Moves between objects:
Q153 * Q916
Q153 @ Q95
Q541 * Q153
Q541 @ Q186
Q474 * Q964
Q474 @ Q645
Q707 * Q365
Q707 @ Q248
Q720 * Q865
Q720 @ Q751
Q443 * Q49
Q443 @ Q120
Q32 * Q248
Q32 @ Q365
Q903 * Q229
Q903 @ Q203
Q94 * Q236
Q94 @ Q242
Q600 * Q55
Q600 @ Q842
Q268 * Q720
Q268 @ Q778
Q318 * Q251
Q318 @ Q394
Q55 * Q242
Q55 @ Q236
Q555 * Q599
Q555 @ Q550
Q186 * Q555
Q186 @ Q541
Q599 * Q474
Q599 @ Q952
Q916 * Q600
Q916 @ Q729
Q729 * Q95
Q729 @ Q916
Q842 * Q729
Q842 @ Q600
Q95 * Q186
Q95 @ Q153
Q248 * Q407
Q248 @ Q707
Q550 * Q541
Q550 @ Q555
Q865 * Q94
Q865 @ Q515
Q365 * Q443
Q365 @ Q32
Q120 * Q32
Q120 @ Q443
Q952 * Q550
Q952 @ Q599
Q645 * Q952
Q645 @ Q474
Q407 * Q203
Q407 @ Q229
Q251 * Q903
Q251 @ Q43
Q964 * Q120
Q964 @ Q49
Q778 * Q318
Q778 @ Q268
Q515 * Q751
Q515 @ Q865
Q236 * Q842
Q236 @ Q55
Q751 * Q778
Q751 @ Q720
Q229 * Q707
Q229 @ Q407
Q394 * Q268
Q394 @ Q318
Q242 * Q515
Q242 @ Q94
Q43 * Q394
Q43 @ Q251
Q203 * Q43
Q203 @ Q903
Q49 * Q645
Q49 @ Q964

In the rows, 468 means zero.

The rows follow the links: the fewer symbols apart two objects are, the more alike their rows tend to be.

Each row is also shifted at random along 4 hidden directions that mean nothing.

Some objects, each with a row of numbers:
Q394 ->  273   296   344   406   485   472   427   576   429   427   398   427   486   276   647   388   547   432   430   463   418   411   555   502   500   537   570   479
Q95 ->  485   506   425   493   380   503   424   520   389   451   517   456   418   461   531   518   360   535   392   404   567   472   461   444   418   473   365   397
Q248 ->  324   510   477   384   583   484   447   413   613   421   465   401   487   466   396   471   381   560   532   514   394   540   434   440   412   337   487   479
Q865 ->  390   579   517   588   448   399   435   356   443   547   346   465   472   499   430   493   605   308   456   492   435   531   515   384   431   458   451   593
Q94 ->  230   601   434   562   438   401   517   458   398   612   387   466   451   472   461   488   628   306   455   498   485   428   486   451   476   523   443   575
Q229 ->  458   516   405   492   452   536   336   390   439   483   352   336   454   313   607   535   445   469   372   457   467   549   440   426   337   416   478   471
Q600 ->  639   380   577   456   490   482   402   300   500   306   480   493   521   603   400   508   288   542   493   405   407   549   447   396   360   378   432   394
Q407 ->  348   484   415   387   576   468   570   341   509   503   424   393   508   456   458   536   413   410   506   541   379   415   349   476   369   492   531   540
Q645 ->  476   588   541   543   404   429   460   412   444   633   472   513   474   531   358   538   541   463   491   414   514   475   486   467   477   500   377   503
Q778 ->  487   493   406   424   539   492   456   577   576   407   428   405   437   458   460   346   509   455   474   561   426   477   518   475   502   363   554   497
Q32 ->  215   487   515   410   594   457   596   487   527   483   540   518   486   528   373   456   461   476   557   560   429   419   409   520   536   459   510   513
Q541 ->  703   519   391   344   412   518   270   489   585   437   478   332   450   465   428   469   252   703   465   315   512   522   562   413   331   322   336   359
Q242 ->  423   369   469   413   547   491   485   390   449   412   448   523   539   569   381   469   518   422   463   474   373   442   497   475   405   487   550   467
Q555 ->  362   495   491   467   449   540   362   314   367   466   467   505   508   546   414   635   436   559   373   361   497   532   465   442   300   478   406   385
Q186 ->  337   408   538   518   402   490   357   598   429   301   586   539   413   418   533   409   351   649   424   397   585   575   543   432   553   401   376   338

In each set, the symbols that take the first to the second take the third to the fourth. Give the fourth.
Answer with the object's name.
A  509   471   537   500   552   426   621   198   479   501   412   424   518   515   471   598   390   315   535   567   352   451   251   437   351   502   525   580
B  545   645   679   659   429   357   438   376   530   455   459   472   401   545   407   460   426   419   525   510   518   635   445   325   499   338   330   534
C  367   493   409   417   575   490   473   459   507   460   391   441   510   517   386   432   573   397   465   528   382   445   516   473   426   439   572   531
D Q365

A  530   390   423   488   452   442   434   429   441   463   359   454   507   394   550   441   570   353   443   460   386   452   508   472   451   530   554   521
B  762   301   613   536   479   374   658   406   508   375   505   528   469   437   553   407   417   317   577   600   393   426   302   484   598   531   536   534
C  170   410   421   417   507   465   566   409   375   469   532   525   504   550   442   554   389   467   466   428   458   372   402   499   383   568   448   451
D Q541

A  493   416   592   613   394   440   461   471   396   452   476   543   453   365   561   452   547   437   453   475   504   542   455   456   596   515   463   461
B  629   355   485   409   460   505   513   580   447   466   589   590   498   552   387   413   519   535   488   425   472   395   509   575   585   526   516   377
C  555   551   512   482   539   471   463   451   599   405   419   388   432   458   471   404   441   435   492   600   425   542   426   407   485   330   499   522
D Q407

A  539   521   300   446   389   546   374   317   295   690   297   373   544   375   560   669   618   366   318   374   448   393   465   517   266   627   506   479
B  127   451   441   578   447   445   540   444   306   553   432   514   465   340   623   553   597   331   406   521   490   431   391   506   507   623   503   530
C  379   456   534   490   473   516   442   372   389   457   508   579   521   571   376   585   500   539   426   415   473   503   463   479   424   502   450   394
D Q555

A  224   444   450   565   463   442   591   518   364   485   469   491   437   316   639   473   514   354   426   570   508   439   375   504   556   570   521   519
B  463   496   426   354   528   555   389   419   500   508   463   474   539   558   313   519   509   561   453   409   428   478   540   502   377   444   506   418
C  493   584   556   591   390   397   498   525   490   453   516   467   360   482   486   418   392   450   496   507   583   525   447   409   567   414   342   489
D Q550

A  671   302   596   480   510   419   654   453   480   359   562   635   502   624   371   384   495   347   552   558   405   396   407   503   604   531   578   479
B  553   550   370   485   362   495   461   556   408   521   497   409   395   437   536   490   398   469   401   425   572   419   446   464   445   491   368   421
C  645   594   496   452   423   442   464   399   514   568   508   444   459   567   368   538   359   531   517   399   510   465   431   450   396   445   319   462
D Q964

A  517   514   612   540   550   414   496   508   622   329   480   448   399   464   460   332   415   462   543   641   459   597   438   404   589   297   487   520
B  483   418   587   514   560   427   560   423   525   364   489   568   497   603   356   394   516   400   527   568   384   489   473   464   541   435   557   517
C  934   402   421   329   404   516   362   538   584   389   551   363   442   489   482   432   211   664   496   335   505   461   501   447   402   370   375   335
D Q952

A  294   371   587   508   549   452   511   319   420   344   490   591   542   604   393   502   435   445   497   493   395   503   428   431   412   465   497   482
B  584   469   328   435   464   504   513   545   449   508   423   357   415   317   632   450   473   372   420   554   494   401   384   516   452   519   533   489
C  469   610   639   593   534   448   483   276   581   383   399   404   431   487   455   500   386   406   501   631   446   663   336   341   424   296   439   563
D Q645

A  167   509   539   594   413   448   414   408   355   557   419   552   480   400   482   533   618   452   430   437   501   549   513   459   505   521   451   494
B  883   500   521   502   417   475   271   304   545   477   285   355   505   456   458   477   519   430   444   424   388   579   554   355   341   361   482   511
C  394   511   367   452   380   482   375   537   385   631   428   476   493   397   475   515   626   486   401   352   506   421   571   521   478   551   454   450
D Q268

A  449   387   440   403   487   482   482   409   449   406   510   485   487   548   451   528   322   530   477   389   455   423   439   458   370   491   427   412
B  454   467   563   410   561   469   499   512   585   419   560   535   487   550   331   404   453   575   547   512   452   504   485   487   553   394   487   447
C  704   569   354   387   381   487   413   541   485   639   466   398   469   480   409   508   467   532   456   337   526   390   534   512   422   487   392   428
D Q203

A  202   374   375   356   495   543   394   664   406   441   553   550   509   451   420   414   556   628   411   384   491   416   615   566   529   511   523   358
B  410   548   300   446   433   470   387   484   390   629   303   384   479   402   508   477   657   334   404   418   445   391   564   474   385   548   505   535
C  707   350   627   558   495   382   656   318   511   397   474   517   480   468   524   459   422   309   570   606   387   462   283   450   545   526   537   557
D Q555

A  690   536   326   408   357   460   583   563   369   749   491   491   476   478   452   521   617   366   469   390   528   252   469   603   511   684   465   482
B  460   357   558   595   370   416   476   573   397   445   519   560   433   333   600   393   563   462   465   477   533   509   485   495   678   542   464   448
C  470   490   449   417   460   578   327   329   387   491   437   477   533   543   375   605   465   586   379   346   449   517   516   451   290   443   448   364
D Q95

A  551   427   487   419   457   466   429   469   534   384   561   454   436   521   447   467   259   602   515   388   493   496   453   423   419   401   358   398
B  439   409   505   423   521   474   593   584   458   500   594   608   505   565   334   407   547   490   531   495   466   378   484   592   617   543   540   433
C  345   526   533   586   411   444   490   350   324   625   418   550   490   463   474   578   635   353   451   454   493   465   441   477   482   594   454   523
D Q43

A  578   479   337   329   481   558   377   261   440   496   415   377   531   568   411   645   312   532   403   336   428   437   426   431   143   458   418   410
B  686   518   226   399   426   606   340   378   396   598   278   247   484   301   635   615   492   416   331   419   453   437   427   490   223   500   518   460
C  575   583   399   499   378   446   513   546   434   565   478   415   398   465   506   467   451   400   440   458   577   414   440   474   467   498   381   478
D Q248

A  527   354   493   510   478   407   530   382   441   446   401   479   495   399   565   466   523   341   484   510   390   444   407   469   479   546   566   533
B  621   386   508   473   397   513   471   530   378   408   582   568   452   507   465   473   425   545   433   411   539   450   472   507   533   515   440   338
C  538   397   452   410   547   491   444   479   527   378   439   487   524   529   378   389   522   458   475   500   384   469   538   472   453   409   565   462
D Q49

A  479   496   495   486   550   445   564   503   537   430   459   462   454   508   424   375   518   360   524   612   433   457   438   480   550   421   556   549
B  562   370   468   473   486   455   400   319   493   425   345   402   506   383   548   487   477   395   471   472   365   508   456   418   387   468   533   506
C  198   473   509   423   592   466   518   449   577   423   498   452   465   464   417   453   394   530   556   558   422   510   424   452   482   385   474   507
D Q229

